Here is a tiny trained network, its code and every weight. The questions are about switching its units off for an input and a class, where a switched-off unit gives its printed mean instead of its output.

import numpy as np


def w(rows, s, z=0):
    codes = np.array(rows[::2]) - 128.0
    scale = np.full(codes.shape[1], s)
    scale[-1] = z or s
    return codes * scale


def norm(h):
    return h / np.sqrt((h * h).mean(-1, keepdims=True) + 1e-5)


def f(y):
    return y / 2 * (1 + np.tanh(0.7978845608 * (y + 0.044715 * y**3)))


def log_softmax(a):
    a = a - a.max(-1, keepdims=True)
    return a - np.log(np.exp(a).sum(-1, keepdims=True))


def net(x, mask):
    res = np.array(x, float).reshape(1, 6) / 4 @ E
    u = 0
    for l in range(4):
        y = f(norm(res) @ A[l][:, :-1].T + A[l][:, -1])
        res = res + np.where(mask[u : u + 3], y, B[l][:, -1]) @ B[l][:, :-1]
        u += 3
    return log_softmax(norm(res)[-1] @ U[:, :-1].T + U[:, -1])


A, B = {}, {}
E = w([
[130,114,115,93,215,80,179,41,170,185,126,92],'x0',
[116,136,105,105,145,62,136,122,62,152,200,185],'x1',
[118,189,176,89,178,132,180,156,174,122,145,243],'x2',
[117,104,166,143,96,156,182,144,119,220,138,135],'x3',
[112,107,255,141,122,25,34,159,172,158,120,153],'x4',
[146,135,128,50,50,125,127,33,123,178,177,146],'x5',
],0.0091)
A[0] = w([
[178,171,162,124,107,213,109,125,221,133,6,81,1],'L0N0',
[87,88,126,255,216,132,165,197,143,91,129,103,40],'L0N1',
[116,117,135,93,74,169,57,45,149,159,122,140,35],'L0N2',
],0.0064,0.0039)
B[0] = w([
[190,145,61,103,204,13,93,174,106,184,230,219,219],'L0N0',
[182,122,220,162,116,141,117,89,57,124,35,177,251],'L0N1',
[58,94,186,163,190,141,65,59,41,89,143,249,190],'L0N2',
],0.012,0.003)
A[1] = w([
[107,99,127,156,136,106,143,202,228,117,158,70,2],'L1N0',
[134,134,132,38,177,73,220,137,186,153,77,155,128],'L1N1',
[161,189,78,123,3,80,133,17,192,165,131,200,38],'L1N2',
],0.0063,0.0048)
B[1] = w([
[208,196,148,121,148,161,69,51,99,136,159,86,98],'L1N0',
[108,43,65,123,65,140,153,163,225,67,166,101,251],'L1N1',
[149,228,131,167,167,165,90,95,2,119,49,225,193],'L1N2',
],0.0099,0.0032)
A[2] = w([
[100,140,31,165,114,77,106,211,22,178,167,129,217],'L2N0',
[153,136,198,115,103,61,100,103,135,156,143,52,54],'L2N1',
[81,88,143,223,253,73,123,110,134,121,77,64,251],'L2N2',
],0.0068,0.0027)
B[2] = w([
[94,60,109,153,208,114,131,154,199,127,136,116,235],'L2N0',
[155,150,101,90,149,120,185,115,157,114,158,7,157],'L2N1',
[101,129,96,132,67,130,128,71,118,165,153,160,253],'L2N2',
],0.016,0.0052)
A[3] = w([
[83,176,143,59,81,150,131,254,169,88,99,198,102],'L3N0',
[99,212,231,149,90,57,130,105,173,119,147,102,65],'L3N1',
[125,203,185,159,121,32,87,153,131,159,177,89,4],'L3N2',
],0.0081,0.003)
B[3] = w([
[71,31,115,77,119,98,65,135,107,102,153,81,253],'L3N0',
[128,191,89,150,119,181,231,143,41,101,109,32,182],'L3N1',
[124,165,73,132,223,182,140,249,65,107,171,130,166],'L3N2',
],0.013,0.005)
U = w([
[153,190,223,200,151,127,111,50,29,132,42,216,161],'0',
[125,35,113,100,83,89,84,115,158,122,146,55,193],'1',
[211,111,78,140,210,1,91,177,185,179,199,147,7],'2',
[112,65,112,98,90,106,119,115,165,129,116,66,177],'3',
[179,207,65,111,207,217,204,188,79,114,129,6,2],'4',
],0.0084,0.004)

Each question gives the input, the list of numbers given to net, and the class t.
The units are the neurons (one row each of A and B). Each row of codes is followed by its name. A weight is (code - 128) times the scale printed after its matrix; where a second scale follows, it is the last column's (A, B and U).
mask holds one flag per neuron, layer by layer. A switched-off neuron (its flag False) gives its mean, the last column of its row in B, instead of its output. The means were averaged over made-up inputs and are rounded, as every weight is.
A unit's drop is (log p(t) with every unit on - log p(t) with that unit switched off) / (log p(t) with every unit on - log p(t) with every unit switched off).
The circuit of an input: a set's keep is (log p(t) with only the set's units on - log p(t) with every unit switched off) / (log p(t) with every unit on - log p(t) with every unit switched off). Starting from all 12 units, units are removed one at a time, each time the one whose removal leaves the highest keep (on an exact tie, the one counted first), for as long as the keep stays at least 0.8.
units of the circuit, in order: the units of the circuit, biggest drop first
most important unit: the unit with the biggest drop
k most important neurons: the k neurons with the biggest drops, biggest first
k most important neurons of layer l: the k neurons of layer l with the biggest drops, biggest first
input [3,1,5,7,3,0], class 1: most important unit	L1N1
input [-5,5,7,-7,8,-2], class 4: 2 most important neurons of layer 3	L3N1, L3N2
input [0,6,-5,5,5,5], class 2: 3 most important neurons	L2N0, L0N1, L3N2
input [2,4,4,3,-4,-2], class 1: 2 most important neurons	L1N1, L0N0
input [-4,5,-7,-1,-6,8], class 0: 3 most important neurons	L1N2, L3N0, L1N1
input [-2,8,-2,6,4,5], class 2: units of the circuit, in order	L2N0, L3N0
input [5,8,8,3,-4,0], class 1: units of the circuit, in order	L1N1, L0N0
input [-6,-7,-2,2,8,6], class 4: units of the circuit, in order	L3N1, L2N1
input [-4,4,2,3,-2,4], class 0: 2 most important neurons	L1N2, L1N1
input [-4,6,1,-4,7,-2], class 4: units of the circuit, in order	L3N2, L3N1, L0N2
input [-4,7,5,-2,8,-2], class 4: 3 most important neurons	L3N2, L3N1, L0N0
input [5,0,0,1,4,0], class 3: 2 most important neurons	L1N1, L0N0
input [3,-3,6,-1,3,-3], class 1: units of the circuit, in order	L1N1, L3N0
input [3,-6,-2,5,5,2], class 2: most important unit	L0N0
input [-5,-7,1,8,-4,6], class 2: 2 most important neurons	L0N0, L0N1
input [3,7,4,-5,6,-7], class 0: units of the circuit, in order	L0N1, L0N0, L2N0
input [-3,7,4,8,-6,-2], class 2: 2 most important neurons	L2N0, L3N1
input [-5,5,5,8,1,3], class 1: 2 most important neurons	L3N0, L0N0
input [-1,2,5,7,7,2], class 4: 2 most important neurons of layer 3	L3N1, L3N2
input [8,4,-5,6,4,8], class 0: 2 most important neurons of layer 1	L1N2, L1N1
